Below are the code and all the weights of a small trained network. Each question names an input and a target symbol and asks about switching units off, where a switched-off unit gives its printed mean instead of its output.

import numpy as np


def w(rows, s, z=0):
    codes = np.array(rows[::2]) - 128.0
    scale = np.full(codes.shape[1], s)
    scale[-1] = z or s
    return codes * scale


def f(y):
    return y / 2 * (1 + np.tanh(0.7978845608 * (y + 0.044715 * y**3)))


def softmax(a):
    e = np.exp(a - a.max(-1, keepdims=True))
    return e / e.sum(-1, keepdims=True)


def log_softmax(a):
    a = a - a.max(-1, keepdims=True)
    return a - np.log(np.exp(a).sum(-1, keepdims=True))


def net(x, mask):
    ids = ['αγεζηθλμξπσφψω'.index(c) for c in x.split()]
    T = len(ids)
    res = E[ids] + P[:T]
    u = 0
    for l in range(2):
        r = res
        for j in range(2):
            rows = slice(2 * j, 2 * j + 2)
            q, k, v = (r @ M[l][rows].T for M in (Q, K, V))
            z = softmax(np.where(np.tri(T) > 0, q @ k.T / 2**0.5, -1e9)) @ v
            o = O[l][rows]
            res = res + np.where(mask[u + j], z, o[:, -1]) @ o[:, :-1]
        u += 2
        y = f(res @ A[l][:, :-1].T + A[l][:, -1])
        res = res + np.where(mask[u : u + 12], y, B[l][:, -1]) @ B[l][:, :-1]
        u += 12
    return log_softmax(res[-1] @ U[:, :-1].T + U[:, -1])


Q, K, V, O, A, B = {}, {}, {}, {}, {}, {}
E = w([
[73,87,195],'α',
[145,107,107],'γ',
[105,143,254],'ε',
[188,199,162],'ζ',
[211,121,162],'η',
[91,119,129],'θ',
[69,118,116],'λ',
[153,101,31],'μ',
[179,111,144],'ξ',
[122,142,94],'π',
[78,137,42],'σ',
[97,78,50],'φ',
[130,181,100],'ψ',
[107,151,113],'ω',
],0.024)
P = w([
[35,99,252],'0',
[80,135,170],'1',
[88,136,151],'2',
[91,142,141],'3',
[107,146,128],'4',
[123,146,121],'5',
[134,145,129],'6',
[141,147,125],'7',
[154,145,113],'8',
[155,137,108],'9',
[169,142,106],'10',
[151,141,131],'11',
],0.0047)
Q[0] = w([
[145,198,116],'0.h0',
[146,2,129],'0.h0',
[80,142,159],'0.h1',
[148,170,152],'0.h1',
],0.016)
K[0] = w([
[253,190,100],'0.h0',
[83,121,99],'0.h0',
[77,81,177],'0.h1',
[178,165,161],'0.h1',
],0.018)
V[0] = w([
[2,180,81],'0.h0',
[204,216,102],'0.h0',
[171,146,193],'0.h1',
[21,10,76],'0.h1',
],0.008)
O[0] = w([
[100,108,219,95],'0.h0',
[22,255,48,202],'0.h0',
[178,247,67,203],'0.h1',
[166,159,106,3],'0.h1',
],0.007,0.0043)
A[0] = w([
[197,60,146,162],'0.n0',
[46,33,62,85],'0.n1',
[213,151,62,205],'0.n2',
[159,153,137,141],'0.n3',
[103,132,108,97],'0.n4',
[132,156,154,73],'0.n5',
[170,145,97,185],'0.n6',
[126,44,167,143],'0.n7',
[200,72,70,52],'0.n8',
[116,72,174,154],'0.n9',
[74,10,45,84],'0.n10',
[95,98,36,253],'0.n11',
],0.011,0.0046)
B[0] = w([
[30,159,87,198],'0.n0',
[246,166,190,193],'0.n1',
[1,91,168,227],'0.n2',
[117,91,164,156],'0.n3',
[112,104,118,143],'0.n4',
[127,183,170,143],'0.n5',
[51,64,151,180],'0.n6',
[177,113,32,199],'0.n7',
[121,233,143,155],'0.n8',
[177,167,78,187],'0.n9',
[151,193,172,202],'0.n10',
[140,28,116,254],'0.n11',
],0.007,0.0074)
Q[1] = w([
[2,170,76],'1.h0',
[168,207,54],'1.h0',
[215,145,253],'1.h1',
[174,43,142],'1.h1',
],0.0075)
K[1] = w([
[228,78,151],'1.h0',
[133,165,146],'1.h0',
[162,6,112],'1.h1',
[144,138,142],'1.h1',
],0.014)
V[1] = w([
[111,100,180],'1.h0',
[163,95,160],'1.h0',
[3,7,93],'1.h1',
[1,203,46],'1.h1',
],0.0056)
O[1] = w([
[50,254,139,120],'1.h0',
[192,61,177,117],'1.h0',
[150,112,163,88],'1.h1',
[111,184,74,254],'1.h1',
],0.0067,0.0071)
A[1] = w([
[138,116,118,113],'1.n0',
[81,177,138,69],'1.n1',
[16,93,111,95],'1.n2',
[147,159,106,90],'1.n3',
[116,26,107,113],'1.n4',
[96,95,171,114],'1.n5',
[117,95,143,91],'1.n6',
[115,96,145,111],'1.n7',
[116,130,204,195],'1.n8',
[106,187,207,28],'1.n9',
[123,175,250,1],'1.n10',
[103,154,145,87],'1.n11',
],0.013,0.0094)
B[1] = w([
[9,106,49,122],'1.n0',
[232,78,110,214],'1.n1',
[188,125,150,255],'1.n2',
[139,101,79,136],'1.n3',
[127,116,166,154],'1.n4',
[2,109,27,128],'1.n5',
[120,85,23,115],'1.n6',
[97,86,45,119],'1.n7',
[21,138,211,192],'1.n8',
[153,91,146,197],'1.n9',
[236,33,29,182],'1.n10',
[196,17,173,157],'1.n11',
],0.0056,0.0086)
U = w([
[124,141,47,88],'α',
[162,112,173,168],'γ',
[105,128,133,190],'ε',
[129,148,127,147],'ζ',
[130,143,130,62],'η',
[119,103,101,212],'θ',
[204,122,96,2],'λ',
[113,91,98,182],'μ',
[55,176,176,171],'ξ',
[130,126,121,126],'π',
[126,103,104,183],'σ',
[149,85,100,46],'φ',
[128,141,128,87],'ψ',
[150,248,161,189],'ω',
],0.016,0.0045)

Each question gives the input, a string of symbols that net reads in full, and the target symbol t.
The units are the heads (2 rows each of Q, K, V and O) and the neurons (one row each of A and B). Each row of codes is followed by its name. A weight is (code - 128) times the scale printed after its matrix; where a second scale follows, it is the last column's (O, A, B and U).
mask holds one flag per unit, layer by layer, with each layer's heads first. A switched-off unit (its flag False) gives its mean, the last column of its rows in O or B, instead of its output. The means were averaged over made-up inputs and are rounded, as every weight is.
A unit's drop is (log p(t) with every unit on - log p(t) with that unit switched off) / (log p(t) with every unit on - log p(t) with every unit switched off).
The circuit of an input: a set's keep is (log p(t) with only the set's units on - log p(t) with every unit switched off) / (log p(t) with every unit on - log p(t) with every unit switched off). Starting from the 12 units with the biggest drops (on a tie, the unit counted first), units are removed one at a time, each time the one whose removal leaves the highest keep (on an exact tie, the one counted first), for as long as the keep stays at least 0.8.
units of the circuit, in order: the units of the circuit, biggest drop first
k most important neurons of layer l: the k neurons of layer l with the biggest drops, biggest first
heads that matter: for each layer, one digit per head in row order, 1 if its drop is at least 0.15 and else 0, layers parted by /
drop of u: that unit's drop, to one decimal
input μ ω π ζ ψ α ω ω ε, target γ: units of the circuit, in order	(1.n10; 1.h1; 0.n0)
input ζ ψ π ω, target α: units of the circuit, in order	(0.h0; 1.h1)
input π π ξ σ σ ω π λ ε φ, target λ: heads that matter	11 / 00
input ω ε ε ψ θ λ θ ω, target ξ: 2 most important neurons of layer 0	(0.n7; 0.n0)
input ε γ φ σ π ε σ α η σ ε π, target μ: 3 most important neurons of layer 0	(0.n11; 0.n2; 0.n6)
input ψ ε α σ π λ ω ζ ψ γ φ, target λ: 2 most important neurons of layer 0	(0.n1; 0.n7)
input ξ π ξ, target ξ: 2 most important neurons of layer 1	(1.n10; 1.n1)
input α ζ α ζ ξ ζ μ γ, target α: 2 most important neurons of layer 0	(0.n0; 0.n7)
input ζ π λ λ π θ ε γ, target α: heads that matter	11 / 01
input ω γ ω ε γ ζ ψ σ γ σ θ η, target ξ: heads that matter	00 / 00
input α η ψ ε ψ, target μ: 2 most important neurons of layer 0	(0.n11; 0.n2)
input ε φ γ ξ α σ η ψ, target μ: 4 most important neurons of layer 0	(0.n11; 0.n2; 0.n6; 0.n1)
input σ α ε ω σ, target γ: 2 most important neurons of layer 0	(0.n1; 0.n10)
input σ π α μ σ α ζ ω ζ ψ, target α: drop of 1.h0	-0.1
input ε ω γ ψ ζ η, target ξ: most important neuron of layer 1	(1.n8)
input ε π σ σ ζ ω, target α: drop of 1.n8	0.1
input ζ ω θ ζ ζ ε ζ ψ σ σ α, target α: drop of 0.n0	0.3
input ψ γ φ ε, target γ: drop of 1.n10	1.5
